Here is a tiny trained network, its code and every weight. The questions are about switching its units off for an input and a class, where a switched-off unit gives its printed mean instead of its output.

import numpy as np


def w(rows, s, z=0):
    codes = np.array(rows[::2]) - 128.0
    scale = np.full(codes.shape[1], s)
    scale[-1] = z or s
    return codes * scale


def f(y):
    return np.maximum(y, 0)


def log_softmax(a):
    a = a - a.max(-1, keepdims=True)
    return a - np.log(np.exp(a).sum(-1, keepdims=True))


def net(x, mask):
    res = np.array(x, float).reshape(1, 8) / 4 @ E
    y = f(res @ A[0][:, :-1].T + A[0][:, -1])
    res = res + np.where(mask, y, B[0][:, -1]) @ B[0][:, :-1]
    return log_softmax(res[-1] @ U[:, :-1].T + U[:, -1])


A, B = {}, {}
E = w([
[166,235,192,52,126,76],'x0',
[198,137,128,77,233,250],'x1',
[177,118,230,191,97,136],'x2',
[194,86,205,155,201,98],'x3',
[212,74,81,142,143,33],'x4',
[129,54,79,31,75,146],'x5',
[2,63,188,22,143,127],'x6',
[77,88,189,140,189,69],'x7',
],0.0037)
A[0] = w([
[63,185,126,208,202,205,3],'N1',
[152,96,57,149,90,196,31],'N2',
[141,89,53,134,94,187,51],'N3',
[95,123,111,98,122,122,107],'N4',
[102,97,210,54,134,161,57],'N5',
[90,100,164,214,94,43,59],'N6',
[25,109,76,42,108,106,71],'N7',
[101,96,220,69,151,176,31],'N8',
[122,121,123,128,128,134,110],'N9',
[195,158,117,123,147,76,219],'N10',
[110,143,144,173,151,163,74],'N11',
[94,121,112,99,124,119,107],'N12',
[198,95,108,131,167,95,31],'N13',
[146,103,81,133,116,154,127],'N14',
[117,115,164,92,130,143,86],'N15',
[99,114,155,181,102,79,75],'N16',
[149,117,121,130,138,118,92],'N17',
[142,93,60,135,96,181,38],'N18',
[144,178,121,123,112,140,95],'N19',
[184,251,135,96,82,133,10],'N20',
[40,113,103,46,122,119,131],'N21',
[106,118,149,169,109,95,104],'N22',
[217,78,103,127,181,85,26],'N23',
],0.012,0.00066)
B[0] = w([
[168,82,130,164,155,252,225],'N1',
[91,153,77,176,183,111,202],'N2',
[95,157,68,163,173,98,199],'N3',
[117,134,103,106,106,141,170],'N4',
[86,182,194,79,163,114,218],'N5',
[60,65,168,173,70,90,242],'N6',
[98,140,48,57,56,170,255],'N7',
[96,178,213,92,175,128,224],'N8',
[130,136,122,127,123,124,136],'N9',
[197,121,120,108,117,78,212],'N10',
[140,101,137,151,130,178,176],'N11',
[119,132,105,106,105,143,170],'N12',
[160,85,106,82,147,98,202],'N13',
[109,137,96,142,159,108,172],'N14',
[107,152,156,104,142,121,168],'N15',
[80,90,151,154,94,112,198],'N16',
[136,114,119,117,132,119,150],'N17',
[99,154,74,161,169,101,191],'N18',
[151,160,139,151,108,125,167],'N19',
[201,209,146,158,60,103,222],'N20',
[100,148,78,54,80,170,240],'N21',
[93,102,148,147,105,121,180],'N22',
[166,65,105,66,154,91,223],'N23',
],0.035,0.0055)
U = w([
[220,204,165,177,74,108,245],'0',
[200,57,103,63,170,75,123],'1',
[79,153,54,42,60,190,33],'2',
[58,48,176,198,69,80,252],'3',
[89,170,57,210,222,93,113],'4',
[76,186,246,82,193,126,45],'5',
[160,81,157,188,172,255,110],'6',
],0.0042,0.00029)

Each question gives the input, the list of numbers given to net, and the class t.
The units are the neurons (one row each of A and B). Each row of codes is followed by its name. A weight is (code - 128) times the scale printed after its matrix; where a second scale follows, it is the last column's (A, B and U).
mask holds one flag per neuron, in row order. A switched-off neuron (its flag False) gives its mean, the last column of its row in B, instead of its output. The means were averaged over made-up inputs and are rounded, as every weight is.
A unit's drop is (log p(t) with every unit on - log p(t) with that unit switched off) / (log p(t) with every unit on - log p(t) with every unit switched off).
The circuit of an input: a set's keep is (log p(t) with only the set's units on - log p(t) with every unit switched off) / (log p(t) with every unit on - log p(t) with every unit switched off). Starting from the 12 units with the biggest drops (on a tie, the unit counted first), units are removed one at a time, each time the one whose removal leaves the highest keep (on an exact tie, the one counted first), for as long as the keep stays at least 0.8.
circuit, biggest first: the units of the circuit, biggest drop first
k most important neurons: the k neurons with the biggest drops, biggest first
drop of u: that unit's drop, to one decimal
input [5,6,-6,6,6,-7,-8,0], class 1: circuit, biggest first : N23
input [-4,-1,1,8,1,-2,-3,-3], class 1: circuit, biggest first : N23, N13
input [5,7,-8,6,0,-2,5,-5], class 5: 2 most important neurons : N8, N5
input [2,-4,-8,4,2,-3,-6,4], class 1: circuit, biggest first : N10, N23
input [-7,1,6,8,7,-4,-4,1], class 1: 2 most important neurons : N23, N13
input [8,-5,4,7,-2,3,-6,2], class 0: 2 most important neurons : N20, N10
input [0,3,2,-8,-5,2,-1,-5], class 4: 3 most important neurons : N2, N3, N18
input [6,-5,1,3,-3,0,8,6], class 5: 3 most important neurons : N8, N5, N15
input [-1,-6,8,-4,-3,8,0,5], class 3: 3 most important neurons : N6, N16, N22
input [5,0,2,8,5,-8,-6,7], class 1: 2 most important neurons : N23, N10
input [-7,7,4,1,-6,-5,-1,5], class 6: drop of N1 : 0.3
input [-5,1,4,-5,-1,-7,-1,0], class 6: drop of N1 : 0.2
input [4,4,-6,1,4,-6,-8,-8], class 0: drop of N20 : 1.6
input [5,4,-4,7,-1,-1,7,1], class 5: drop of N8 : 0.0
input [0,0,0,5,-6,6,-8,-1], class 4: most important neuron : N2
